Below are the code and all the weights of a small trained network. Each question names an input and a target symbol and asks about switching units off, where a switched-off unit gives its printed mean instead of its output.

import numpy as np


def w(rows, s, z=0):
    codes = np.array(rows[::2]) - 128.0
    scale = np.full(codes.shape[1], s)
    scale[-1] = z or s
    return codes * scale


def norm(h):
    return h / np.sqrt((h * h).mean(-1, keepdims=True) + 1e-5)


def softmax(a):
    e = np.exp(a - a.max(-1, keepdims=True))
    return e / e.sum(-1, keepdims=True)


def log_softmax(a):
    a = a - a.max(-1, keepdims=True)
    return a - np.log(np.exp(a).sum(-1, keepdims=True))


def net(x, mask):
    ids = ['αγδεηλξπω'.index(c) for c in x.split()]
    T = len(ids)
    res = E[ids] + P[:T]
    u = 0
    for l in range(3):
        r = norm(res)
        for j in range(2):
            rows = slice(3 * j, 3 * j + 3)
            q, k, v = (r @ M[l][rows].T for M in (Q, K, V))
            z = softmax(np.where(np.tri(T) > 0, q @ k.T / 3**0.5, -1e9)) @ v
            o = O[l][rows]
            res = res + np.where(mask[u + j], z, o[:, -1]) @ o[:, :-1]
        u += 2
    return log_softmax(norm(res)[-1] @ U[:, :-1].T + U[:, -1])


Q, K, V, O = {}, {}, {}, {}
E = w([
[88,161,64,120,164,110,210,171,43],'α',
[141,146,118,51,107,113,116,122,108],'γ',
[158,107,141,117,118,165,99,109,111],'δ',
[98,40,140,119,106,163,106,148,145],'ε',
[165,151,169,89,138,130,160,141,147],'η',
[121,200,189,158,121,149,89,148,102],'λ',
[125,91,165,118,183,141,123,154,131],'ξ',
[192,95,50,117,78,139,87,238,118],'π',
[97,132,82,112,4,193,206,76,173],'ω',
],0.027)
P = w([
[134,136,161,52,150,253,178,163,129],'0',
[145,127,142,93,138,205,155,135,143],'1',
[149,133,141,121,132,171,149,122,133],'2',
[107,130,158,97,142,155,135,189,123],'3',
[189,93,123,139,132,92,114,75,162],'4',
[129,152,124,136,132,137,151,102,129],'5',
[84,135,144,122,125,101,138,189,123],'6',
[167,115,108,170,142,52,96,57,160],'7',
[109,162,114,169,123,90,140,92,135],'8',
[90,177,133,137,108,84,143,149,84],'9',
],0.016)
Q[0] = w([
[119,160,92,111,106,154,184,30,234],'0.h0',
[95,191,103,249,63,230,189,169,159],'0.h0',
[171,111,75,16,87,36,45,183,87],'0.h0',
[98,99,88,103,251,110,238,72,156],'0.h1',
[209,113,192,110,147,97,1,194,72],'0.h1',
[28,154,154,87,116,111,66,234,72],'0.h1',
],0.01)
K[0] = w([
[123,104,213,107,152,182,132,122,132],'0.h0',
[117,102,132,236,146,149,68,136,139],'0.h0',
[124,171,38,40,60,69,134,170,112],'0.h0',
[128,125,153,140,255,70,229,142,156],'0.h1',
[204,106,106,90,135,180,45,141,61],'0.h1',
[112,128,68,112,95,88,83,191,77],'0.h1',
],0.015)
V[0] = w([
[79,99,140,84,106,11,83,115,147],'0.h0',
[214,121,129,104,54,123,238,240,112],'0.h0',
[149,3,217,126,125,178,146,143,137],'0.h0',
[115,200,164,113,153,93,178,131,178],'0.h1',
[101,70,101,120,53,152,73,71,30],'0.h1',
[103,125,165,186,216,91,104,55,229],'0.h1',
],0.0051)
O[0] = w([
[64,100,175,67,53,47,92,117,94,97],'0.h0',
[73,159,124,187,175,163,163,106,215,228],'0.h0',
[157,98,163,186,123,176,105,100,126,134],'0.h0',
[176,97,172,133,54,143,100,217,175,76],'0.h1',
[86,157,52,127,175,188,123,97,173,145],'0.h1',
[179,123,132,168,125,165,148,130,1,2],'0.h1',
],0.0085,0.0099)
Q[1] = w([
[152,112,75,137,208,90,157,110,157],'1.h0',
[99,121,159,125,178,100,171,120,107],'1.h0',
[138,114,152,172,153,150,142,80,160],'1.h0',
[200,48,131,131,79,184,98,97,7],'1.h1',
[93,78,84,101,115,141,204,129,112],'1.h1',
[108,101,112,146,209,112,78,107,153],'1.h1',
],0.013)
K[1] = w([
[102,119,60,178,184,69,158,109,85],'1.h0',
[187,110,92,103,103,107,156,164,8],'1.h0',
[174,102,113,208,92,144,112,81,89],'1.h0',
[155,18,195,46,227,182,129,110,132],'1.h1',
[115,2,7,135,140,60,113,76,159],'1.h1',
[54,157,109,228,91,165,104,115,123],'1.h1',
],0.0091)
V[1] = w([
[169,80,156,87,137,134,76,197,129],'1.h0',
[126,149,161,121,115,105,53,69,129],'1.h0',
[67,80,129,117,215,83,147,183,102],'1.h0',
[95,164,113,158,81,88,102,101,98],'1.h1',
[69,170,148,155,176,118,2,122,164],'1.h1',
[191,126,112,49,226,135,142,160,112],'1.h1',
],0.008)
O[1] = w([
[127,98,185,79,135,153,120,219,138,153],'1.h0',
[140,72,104,113,157,120,28,95,143,25],'1.h0',
[48,49,165,229,188,49,73,135,127,109],'1.h0',
[140,154,128,221,4,178,155,177,157,17],'1.h1',
[123,126,222,164,129,157,2,117,135,254],'1.h1',
[148,163,108,71,239,101,139,192,76,203],'1.h1',
],0.0081,0.0046)
Q[2] = w([
[114,159,107,153,174,70,74,155,246],'2.h0',
[60,163,160,64,128,109,139,133,108],'2.h0',
[184,113,74,119,151,74,117,136,125],'2.h0',
[204,49,109,107,147,70,110,143,120],'2.h1',
[88,233,110,115,143,114,110,251,121],'2.h1',
[130,164,204,81,147,144,121,119,61],'2.h1',
],0.017)
K[2] = w([
[76,174,47,147,53,106,92,218,174],'2.h0',
[76,190,142,137,106,9,100,83,86],'2.h0',
[136,98,97,80,203,164,152,222,112],'2.h0',
[95,44,216,101,165,102,138,150,179],'2.h1',
[109,221,98,151,134,39,121,183,160],'2.h1',
[235,126,131,83,132,119,128,138,78],'2.h1',
],0.013)
V[2] = w([
[124,178,175,44,129,118,171,66,124],'2.h0',
[109,161,192,110,166,191,159,111,101],'2.h0',
[164,199,165,168,123,160,154,149,52],'2.h0',
[172,46,94,142,96,131,109,151,186],'2.h1',
[244,158,116,86,83,167,126,191,72],'2.h1',
[124,145,204,109,165,93,165,82,199],'2.h1',
],0.011)
O[2] = w([
[113,39,72,123,53,8,14,155,68,93],'2.h0',
[141,168,100,219,4,53,120,93,72,133],'2.h0',
[135,78,117,202,101,223,77,178,160,3],'2.h0',
[200,119,125,50,132,209,153,161,135,181],'2.h1',
[119,152,131,115,216,114,144,86,255,148],'2.h1',
[149,115,206,162,47,132,117,65,91,160],'2.h1',
],0.0092,0.0057)
U = w([
[37,130,107,214,125,83,202,127,90,127],'α',
[66,84,117,78,105,38,59,129,136,117],'γ',
[152,147,51,165,164,149,80,44,56,23],'δ',
[123,47,159,101,68,195,129,133,68,153],'ε',
[189,107,180,179,77,51,199,113,173,33],'η',
[68,131,173,198,67,148,65,140,181,184],'λ',
[141,33,166,202,187,107,115,149,84,156],'ξ',
[93,127,119,102,182,159,161,135,175,203],'π',
[68,119,101,149,2,120,223,75,193,4],'ω',
],0.0091,0.0032)

Each question gives the input, a string of symbols that net reads in full, and the target symbol t.
The units are the heads (3 rows each of Q, K, V and O). Each row of codes is followed by its name. A weight is (code - 128) times the scale printed after its matrix; where a second scale follows, it is the last column's (O and U).
mask holds one flag per head, layer by layer. A switched-off head (its flag False) gives its mean, the last column of its rows in O, instead of its output. The means were averaged over made-up inputs and are rounded, as every weight is.
A unit's drop is (log p(t) with every unit on - log p(t) with that unit switched off) / (log p(t) with every unit on - log p(t) with every unit switched off).
The circuit of an input: a set's keep is (log p(t) with only the set's units on - log p(t) with every unit switched off) / (log p(t) with every unit on - log p(t) with every unit switched off). Starting from all 6 units, units are removed one at a time, each time the one whose removal leaves the highest keep (on an exact tie, the one counted first), for as long as the keep stays at least 0.8.
units of the circuit, in order: the units of the circuit, biggest drop first
unit that matters most: the unit with the biggest drop
which heads matter: for each layer, one digit per head in row order, 1 if its drop is at least 0.15 and else 0, layers parted by /
drop when u is switched off: that unit's drop, to one decimal
input π λ γ γ γ η λ π, target λ: unit that matters most	1.h1
input π δ π γ π ε, target ε: which heads matter	10 / 01 / 01
input π δ λ π ε π γ π γ ξ, target γ: units of the circuit, in order	0.h0, 2.h0
input π λ δ δ, target λ: which heads matter	00 / 01 / 10
input γ ε π π π γ γ δ η δ, target γ: which heads matter	10 / 00 / 10
input δ γ π γ γ λ π π, target π: which heads matter	10 / 00 / 10
input π γ π π γ γ π γ ω ε, target ω: which heads matter	01 / 01 / 00
input π π π γ π, target γ: which heads matter	11 / 11 / 01
input ε π π ξ π π η π, target η: units of the circuit, in order	2.h1, 2.h0, 1.h1
input λ γ ω γ λ, target γ: which heads matter	10 / 00 / 10
input π η ω η, target ω: which heads matter	00 / 01 / 10
input ξ π λ λ π, target λ: units of the circuit, in order	2.h1, 1.h1
input π δ π π π π π π, target π: which heads matter	00 / 00 / 10
input π π λ, target λ: units of the circuit, in order	2.h0
input ξ δ ω π ξ λ ε, target λ: units of the circuit, in order	1.h1, 2.h0
input π ε γ λ π, target ε: which heads matter	00 / 10 / 01
input δ π π π γ η ε, target γ: which heads matter	10 / 10 / 10
input π λ λ ω ω λ γ λ, target γ: units of the circuit, in order	2.h0, 0.h0
input γ π π δ γ π λ ω ξ δ, target ω: units of the circuit, in order	1.h1, 0.h1
input δ π δ π ε π ω π, target ω: which heads matter	10 / 01 / 01
input λ λ δ η π η η π α η, target α: unit that matters most	1.h1
input γ η π γ π, target γ: units of the circuit, in order	2.h1, 0.h0, 1.h1
input π π γ π π π ε π, target ε: which heads matter	00 / 00 / 11
input ω π ε π λ δ, target δ: units of the circuit, in order	0.h1, 2.h0
input δ η π π π η γ, target γ: which heads matter	00 / 00 / 10
input γ ξ ε δ γ δ π λ η ε, target λ: which heads matter	00 / 01 / 00
input ω λ α π π ε λ π γ ε, target γ: units of the circuit, in order	2.h0
input λ ε γ γ δ ξ δ, target γ: drop when 1.h0 is switched off	0.1
input δ π π δ π, target δ: drop when 1.h1 is switched off	0.4
input δ π π π δ γ δ π η, target η: drop when 0.h1 is switched off	1.6
